Below is a small trained network, with its code and all its weights. Each question gives an input and a class and asks what happens when units are switched off, that is, made to give their printed mean instead of their output.

import numpy as np


def w(rows, s, z=0):
    codes = np.array(rows[::2]) - 128.0
    scale = np.full(codes.shape[1], s)
    scale[-1] = z or s
    return codes * scale


def norm(h):
    return h / np.sqrt((h * h).mean(-1, keepdims=True) + 1e-5)


def f(y):
    return np.maximum(y, 0)


def log_softmax(a):
    a = a - a.max(-1, keepdims=True)
    return a - np.log(np.exp(a).sum(-1, keepdims=True))


def net(x, mask):
    res = np.array(x, float).reshape(1, 7) / 4 @ E
    u = 0
    for l in range(2):
        y = f(norm(res) @ A[l][:, :-1].T + A[l][:, -1])
        res = res + np.where(mask[u : u + 4], y, B[l][:, -1]) @ B[l][:, :-1]
        u += 4
    return log_softmax(norm(res)[-1] @ U[:, :-1].T + U[:, -1])


A, B = {}, {}
E = w([
[128,128,128,128,129],'x0',
[149,200,84,11,141],'x1',
[127,133,122,135,138],'x2',
[1,136,80,135,74],'x3',
[127,128,128,125,129],'x4',
[123,129,130,129,131],'x5',
[127,214,183,147,102],'x6',
],0.004)
A[0] = w([
[142,55,107,111,156,35],'0.n0',
[112,18,77,82,172,2],'0.n1',
[110,221,227,142,94,27],'0.n2',
[254,106,141,153,223,72],'0.n3',
],0.0074,0.0024)
B[0] = w([
[184,179,127,180,104,164],'0.n0',
[167,254,84,206,74,192],'0.n1',
[193,127,15,174,78,199],'0.n2',
[92,158,177,101,53,254],'0.n3',
],0.0083,0.0054)
A[1] = w([
[251,110,169,123,125,87],'1.n0',
[33,120,22,135,70,248],'1.n1',
[144,87,197,253,61,188],'1.n2',
[161,190,83,40,107,209],'1.n3',
],0.0063,0.0017)
B[1] = w([
[82,44,148,189,14,175],'1.n0',
[229,113,253,108,80,242],'1.n1',
[86,139,51,22,253,254],'1.n2',
[46,36,105,192,249,229],'1.n3',
],0.006,0.0063)
U = w([
[162,191,3,213,66,102],'0',
[114,101,247,109,36,75],'1',
[78,86,52,108,255,106],'2',
[143,139,123,140,136,254],'3',
],0.0086,0.0056)

Each question gives the input, the list of numbers given to net, and the class t.
The units are the neurons (one row each of A and B). Each row of codes is followed by its name. A weight is (code - 128) times the scale printed after its matrix; where a second scale follows, it is the last column's (A, B and U).
mask holds one flag per neuron, layer by layer. A switched-off neuron (its flag False) gives its mean, the last column of its row in B, instead of its output. The means were averaged over made-up inputs and are rounded, as every weight is.
A unit's drop is (log p(t) with every unit on - log p(t) with that unit switched off) / (log p(t) with every unit on - log p(t) with every unit switched off).
The circuit of an input: a set's keep is (log p(t) with only the set's units on - log p(t) with every unit switched off) / (log p(t) with every unit on - log p(t) with every unit switched off). Starting from all 8 units, units are removed one at a time, each time the one whose removal leaves the highest keep (on an exact tie, the one counted first), for as long as the keep stays at least 0.8.
circuit, biggest first: the units of the circuit, biggest drop first
k most important neurons: the k neurons with the biggest drops, biggest first
k most important neurons of layer l: the k neurons of layer l with the biggest drops, biggest first
input [-1,7,1,7,-3,8,2], class 1: circuit, biggest first => [1.n1; 1.n2]
input [2,6,1,-7,8,-2,-5], class 1: 2 most important neurons of layer 1 => [1.n2; 1.n0]
input [-5,1,-7,7,-4,5,-5], class 1: circuit, biggest first => [1.n1]
input [-5,-7,5,6,2,8,5], class 2: 4 most important neurons => [1.n2; 0.n3; 0.n1; 1.n0]
input [8,-7,-4,2,-5,-4,6], class 2: 3 most important neurons of layer 0 => [0.n1; 0.n3; 0.n0]
input [4,-7,7,-7,-5,-7,-8], class 0: 2 most important neurons => [0.n1; 0.n0]
input [4,-7,-1,3,-4,7,8], class 0: 2 most important neurons => [0.n2; 1.n3]
input [7,3,1,7,-5,-5,5], class 1: 2 most important neurons => [1.n1; 0.n1]
input [-7,6,-5,3,-1,0,3], class 2: 2 most important neurons => [1.n3; 0.n3]
input [6,-8,0,-5,-6,-7,3], class 2: 2 most important neurons => [1.n2; 1.n1]
input [7,-4,4,-6,1,3,6], class 0: 2 most important neurons => [0.n2; 1.n1]
input [-6,7,-3,-4,-2,0,5], class 2: 2 most important neurons of layer 1 => [1.n3; 1.n1]
input [6,7,-5,2,-7,-1,3], class 2: 3 most important neurons => [1.n3; 0.n3; 0.n1]
input [6,-8,3,1,-6,1,0], class 2: circuit, biggest first => [1.n2]
input [-3,-2,-4,5,0,-6,3], class 1: 3 most important neurons => [1.n1; 0.n1; 0.n0]
input [-5,-4,7,-5,3,-5,7], class 0: 2 most important neurons => [0.n2; 1.n1]
input [-4,4,-2,-8,-1,6,1], class 1: 2 most important neurons => [1.n2; 0.n3]
input [-3,4,-6,-8,2,6,3], class 1: 2 most important neurons of layer 0 => [0.n3; 0.n1]
input [0,-6,-3,-1,-6,-2,6], class 0: 2 most important neurons of layer 1 => [1.n3; 1.n0]
input [2,6,1,2,-7,7,1], class 2: circuit, biggest first => [1.n3]
input [6,-1,-1,3,5,-2,1], class 1: 2 most important neurons of layer 0 => [0.n1; 0.n0]
